Below is a small trained network, with its code and all its weights. Each question gives an input and a target symbol and asks what happens when units are switched off, that is, made to give their printed mean instead of their output.

import numpy as np


def w(rows, s, z=0):
    codes = np.array(rows[::2]) - 128.0
    scale = np.full(codes.shape[1], s)
    scale[-1] = z or s
    return codes * scale


def f(y):
    return np.maximum(y, 0)


def softmax(a):
    e = np.exp(a - a.max(-1, keepdims=True))
    return e / e.sum(-1, keepdims=True)


def log_softmax(a):
    a = a - a.max(-1, keepdims=True)
    return a - np.log(np.exp(a).sum(-1, keepdims=True))


def net(x, mask):
    ids = ['ΓΔΘαβεζηλξπτ'.index(c) for c in x.split()]
    T = len(ids)
    res = E[ids] + P[:T]
    r = res
    for j in range(3):
        rows = slice(2 * j, 2 * j + 2)
        q, k, v = (r @ M[0][rows].T for M in (Q, K, V))
        z = softmax(np.where(np.tri(T) > 0, q @ k.T / 2**0.5, -1e9)) @ v
        o = O[0][rows]
        res = res + np.where(mask[j], z, o[:, -1]) @ o[:, :-1]
    y = f(res @ A[0][:, :-1].T + A[0][:, -1])
    res = res + np.where(mask[3:27], y, B[0][:, -1]) @ B[0][:, :-1]
    return log_softmax(res[-1] @ U[:, :-1].T + U[:, -1])


Q, K, V, O, A, B = {}, {}, {}, {}, {}, {}
E = w([
[170,57,108],'Γ',
[98,164,199],'Δ',
[151,176,79],'Θ',
[101,248,89],'α',
[58,156,224],'β',
[131,189,202],'ε',
[86,156,200],'ζ',
[157,34,185],'η',
[27,92,79],'λ',
[100,145,201],'ξ',
[92,184,205],'π',
[164,79,103],'τ',
],0.017)
P = w([
[21,212,247],'0',
[13,207,220],'1',
[18,163,217],'2',
[22,152,191],'3',
[27,163,188],'4',
[10,136,188],'5',
[17,128,228],'6',
[2,140,194],'7',
[4,147,221],'8',
[16,87,225],'9',
],0.0017)
Q[0] = w([
[184,41,73],'head 1',
[86,156,187],'head 1',
[135,113,175],'head 2',
[53,188,249],'head 2',
[133,108,139],'head 3',
[163,90,151],'head 3',
],0.015)
K[0] = w([
[180,94,151],'head 1',
[96,148,57],'head 1',
[142,10,161],'head 2',
[163,105,224],'head 2',
[89,113,118],'head 3',
[109,150,143],'head 3',
],0.012)
V[0] = w([
[134,211,2],'head 1',
[45,94,55],'head 1',
[192,84,201],'head 2',
[178,49,44],'head 2',
[99,131,97],'head 3',
[130,152,70],'head 3',
],0.01)
O[0] = w([
[107,255,74,123],'head 1',
[25,144,121,140],'head 1',
[139,160,162,193],'head 2',
[120,135,184,2],'head 2',
[129,151,96,114],'head 3',
[144,66,116,81],'head 3',
],0.01,0.0087)
A[0] = w([
[230,128,178,98],'neuron 1',
[133,69,84,99],'neuron 2',
[151,225,215,145],'neuron 3',
[85,24,78,222],'neuron 4',
[196,87,188,43],'neuron 5',
[114,157,150,31],'neuron 6',
[162,157,116,94],'neuron 7',
[103,64,102,187],'neuron 8',
[144,144,77,139],'neuron 9',
[93,155,155,44],'neuron 10',
[111,116,29,154],'neuron 11',
[177,2,51,79],'neuron 12',
[210,191,108,243],'neuron 13',
[213,66,82,178],'neuron 14',
[151,44,98,55],'neuron 15',
[207,192,161,115],'neuron 16',
[78,114,192,254],'neuron 17',
[80,186,195,168],'neuron 18',
[175,169,125,168],'neuron 19',
[104,123,47,40],'neuron 20',
[152,93,165,75],'neuron 21',
[69,41,44,82],'neuron 22',
[254,82,78,229],'neuron 23',
[19,109,159,221],'neuron 24',
],0.0093,0.0058)
B[0] = w([
[83,187,221,184],'neuron 1',
[8,132,174,144],'neuron 2',
[41,122,152,250],'neuron 3',
[124,123,36,188],'neuron 4',
[26,138,173,187],'neuron 5',
[253,160,191,146],'neuron 6',
[78,100,177,143],'neuron 7',
[139,106,35,166],'neuron 8',
[112,126,147,154],'neuron 9',
[173,156,181,158],'neuron 10',
[139,165,173,171],'neuron 11',
[41,211,95,169],'neuron 12',
[204,110,168,205],'neuron 13',
[145,216,124,171],'neuron 14',
[95,154,96,154],'neuron 15',
[102,53,163,176],'neuron 16',
[184,38,82,236],'neuron 17',
[78,60,66,243],'neuron 18',
[150,108,154,170],'neuron 19',
[168,83,230,150],'neuron 20',
[56,102,148,164],'neuron 21',
[136,197,222,154],'neuron 22',
[190,188,216,184],'neuron 23',
[204,124,75,224],'neuron 24',
],0.0052,0.012)
U = w([
[98,254,143,115],'Γ',
[162,121,141,124],'Δ',
[245,181,121,254],'Θ',
[152,186,146,65],'α',
[40,120,57,166],'β',
[21,119,198,67],'ε',
[175,53,91,206],'ζ',
[235,164,215,129],'η',
[164,109,104,177],'λ',
[170,133,140,165],'ξ',
[144,148,145,93],'π',
[171,135,139,140],'τ',
],0.0092,0.0052)

Each question gives the input, a string of symbols that net reads in full, and the target symbol t.
The units are the heads (2 rows each of Q, K, V and O) and the neurons (one row each of A and B). Each row of codes is followed by its name. A weight is (code - 128) times the scale printed after its matrix; where a second scale follows, it is the last column's (O, A, B and U).
mask holds one flag per unit, heads first, then neurons. A switched-off unit (its flag False) gives its mean, the last column of its rows in O or B, instead of its output. The means were averaged over made-up inputs and are rounded, as every weight is.
A unit's drop is (log p(t) with every unit on - log p(t) with that unit switched off) / (log p(t) with every unit on - log p(t) with every unit switched off).
The circuit of an input: a set's keep is (log p(t) with only the set's units on - log p(t) with every unit switched off) / (log p(t) with every unit on - log p(t) with every unit switched off). Starting from the 12 units with the biggest drops (on a tie, the unit counted first), units are removed one at a time, each time the one whose removal leaves the highest keep (on an exact tie, the one counted first), for as long as the keep stays at least 0.8.
circuit, biggest first: the units of the circuit, biggest drop first
most important unit: the unit with the biggest drop
k most important neurons: the k neurons with the biggest drops, biggest first
which heads matter: for each layer, one digit per head in row order, 1 if its drop is at least 0.15 and else 0, layers parted by /
drop when u is switched off: that unit's drop, to one decimal
input β ε η ε λ λ λ ξ ε ξ, target β: circuit, biggest first => head 1; neuron 18; neuron 24
input π ε ε η ε Δ λ ε π, target β: circuit, biggest first => head 1; neuron 18; neuron 24
input η α α β τ, target Γ: most important unit => neuron 23
input β ε ε ε η Δ Γ β Γ, target ε: which heads matter => 110
input Θ ε λ α ε β, target β: 2 most important neurons => neuron 18; neuron 23
input α ε ε, target Γ: 3 most important neurons => neuron 17; neuron 3; neuron 24
input ξ ε τ ζ β ε ε ε, target η: which heads matter => 110
input β η ε, target ε: which heads matter => 110
input α η η ζ τ τ π Γ Γ, target ε: circuit, biggest first => head 1; neuron 2; neuron 12
input ε ε ε, target η: which heads matter => 100
input β Δ ε π ε ε η α η Θ, target Θ: circuit, biggest first => neuron 3; neuron 23; head 1
input ε α ξ λ ξ ζ, target β: 3 most important neurons => neuron 18; neuron 23; neuron 1
input η ε ε Δ τ, target ε: 4 most important neurons => neuron 5; neuron 12; neuron 2; neuron 24
input ε π ζ π Γ β λ α τ, target Γ: most important unit => neuron 12
input ζ η α Γ, target Γ: 3 most important neurons => neuron 23; neuron 12; neuron 14
input Γ ε β η λ ζ, target β: 2 most important neurons => neuron 18; neuron 24
input ε β ε α α ε β, target Γ: drop when neuron 24 is switched off => 0.0
input η τ ε α ε ξ, target Γ: drop when head 1 is switched off => 2.3
input ε β α π, target Γ: drop when head 1 is switched off => 2.0
input ε Δ ε β, target ζ: most important unit => head 1
